Below is a small trained network, with its code and all its weights. Each question gives an input and a class and asks what happens when units are switched off, that is, made to give their printed mean instead of their output.

import numpy as np


def w(rows, s, z=0):
    codes = np.array(rows[::2]) - 128.0
    scale = np.full(codes.shape[1], s)
    scale[-1] = z or s
    return codes * scale


def norm(h):
    return h / np.sqrt((h * h).mean(-1, keepdims=True) + 1e-5)


def f(y):
    return np.maximum(y, 0)


def log_softmax(a):
    a = a - a.max(-1, keepdims=True)
    return a - np.log(np.exp(a).sum(-1, keepdims=True))


def net(x, mask):
    res = np.array(x, float).reshape(1, 2) / 4 @ E
    u = 0
    for l in range(2):
        y = f(norm(res) @ A[l][:, :-1].T + A[l][:, -1])
        res = res + np.where(mask[u : u + 5], y, B[l][:, -1]) @ B[l][:, :-1]
        u += 5
    return log_softmax(norm(res)[-1] @ U[:, :-1].T + U[:, -1])


A, B = {}, {}
E = w([
[201,94,37,76],'x0',
[54,3,99,135],'x1',
],0.0043)
A[0] = w([
[126,121,56,21,117],'L0N1',
[58,97,126,254,146],'L0N2',
[129,203,115,169,138],'L0N3',
[93,134,168,111,3],'L0N4',
[39,145,215,190,20],'L0N5',
],0.011,0.0035)
B[0] = w([
[163,102,119,181,231],'L0N1',
[58,135,109,119,253],'L0N2',
[58,77,154,71,191],'L0N3',
[139,119,78,171,146],'L0N4',
[191,252,73,168,255],'L0N5',
],0.011,0.0065)
A[1] = w([
[136,108,107,181,113],'L1N1',
[148,146,235,53,94],'L1N2',
[112,140,148,7,87],'L1N3',
[127,172,169,72,250],'L1N4',
[124,154,117,115,41],'L1N5',
],0.016,0.0022)
B[1] = w([
[168,163,121,101,251],'L1N1',
[143,118,111,33,237],'L1N2',
[140,138,254,20,245],'L1N3',
[96,62,139,112,253],'L1N4',
[149,210,176,118,177],'L1N5',
],0.009,0.0047)
U = w([
[107,97,205,148,17],'0',
[112,113,157,166,18],'1',
[82,237,97,170,240],'2',
[232,80,56,179,222],'3',
[100,73,215,183,1],'4',
[29,75,38,154,89],'5',
[119,147,215,2,167],'6',
[149,86,188,154,16],'7',
],0.014,0.0062)

Each question gives the input, the list of numbers given to net, and the class t.
The units are the neurons (one row each of A and B). Each row of codes is followed by its name. A weight is (code - 128) times the scale printed after its matrix; where a second scale follows, it is the last column's (A, B and U).
mask holds one flag per neuron, layer by layer. A switched-off neuron (its flag False) gives its mean, the last column of its row in B, instead of its output. The means were averaged over made-up inputs and are rounded, as every weight is.
A unit's drop is (log p(t) with every unit on - log p(t) with that unit switched off) / (log p(t) with every unit on - log p(t) with every unit switched off).
The circuit of an input: a set's keep is (log p(t) with only the set's units on - log p(t) with every unit switched off) / (log p(t) with every unit on - log p(t) with every unit switched off). Starting from all 10 units, units are removed one at a time, each time the one whose removal leaves the highest keep (on an exact tie, the one counted first), for as long as the keep stays at least 0.8.
units of the circuit, in order: the units of the circuit, biggest drop first
most important unit: the unit with the biggest drop
k most important neurons: the k neurons with the biggest drops, biggest first
k most important neurons of layer l: the k neurons of layer l with the biggest drops, biggest first
drop when u is switched off: that unit's drop, to one decimal
input [3,5], class 3: units of the circuit, in order : (L0N3, L0N1)
input [-1,4], class 5: units of the circuit, in order : (L1N3)
input [2,5], class 5: 2 most important neurons : (L0N5, L1N3)
input [-1,5], class 5: 2 most important neurons of layer 0 : (L0N5, L0N2)
input [0,2], class 5: units of the circuit, in order : (L0N5, L1N3)
input [0,5], class 5: 3 most important neurons : (L0N5, L1N3, L0N3)
input [5,-5], class 3: 2 most important neurons : (L0N1, L0N2)
input [0,7], class 5: 2 most important neurons : (L0N5, L1N3)
input [8,-6], class 3: 2 most important neurons : (L0N1, L1N3)
input [4,6], class 3: 3 most important neurons of layer 0 : (L0N3, L0N1, L0N2)
input [-2,6], class 2: drop when L0N3 is switched off : 0.2
input [-5,6], class 2: drop when L0N5 is switched off : 0.2
input [0,4], class 5: drop when L0N3 is switched off : 0.2
input [-5,4], class 2: most important unit : L0N5
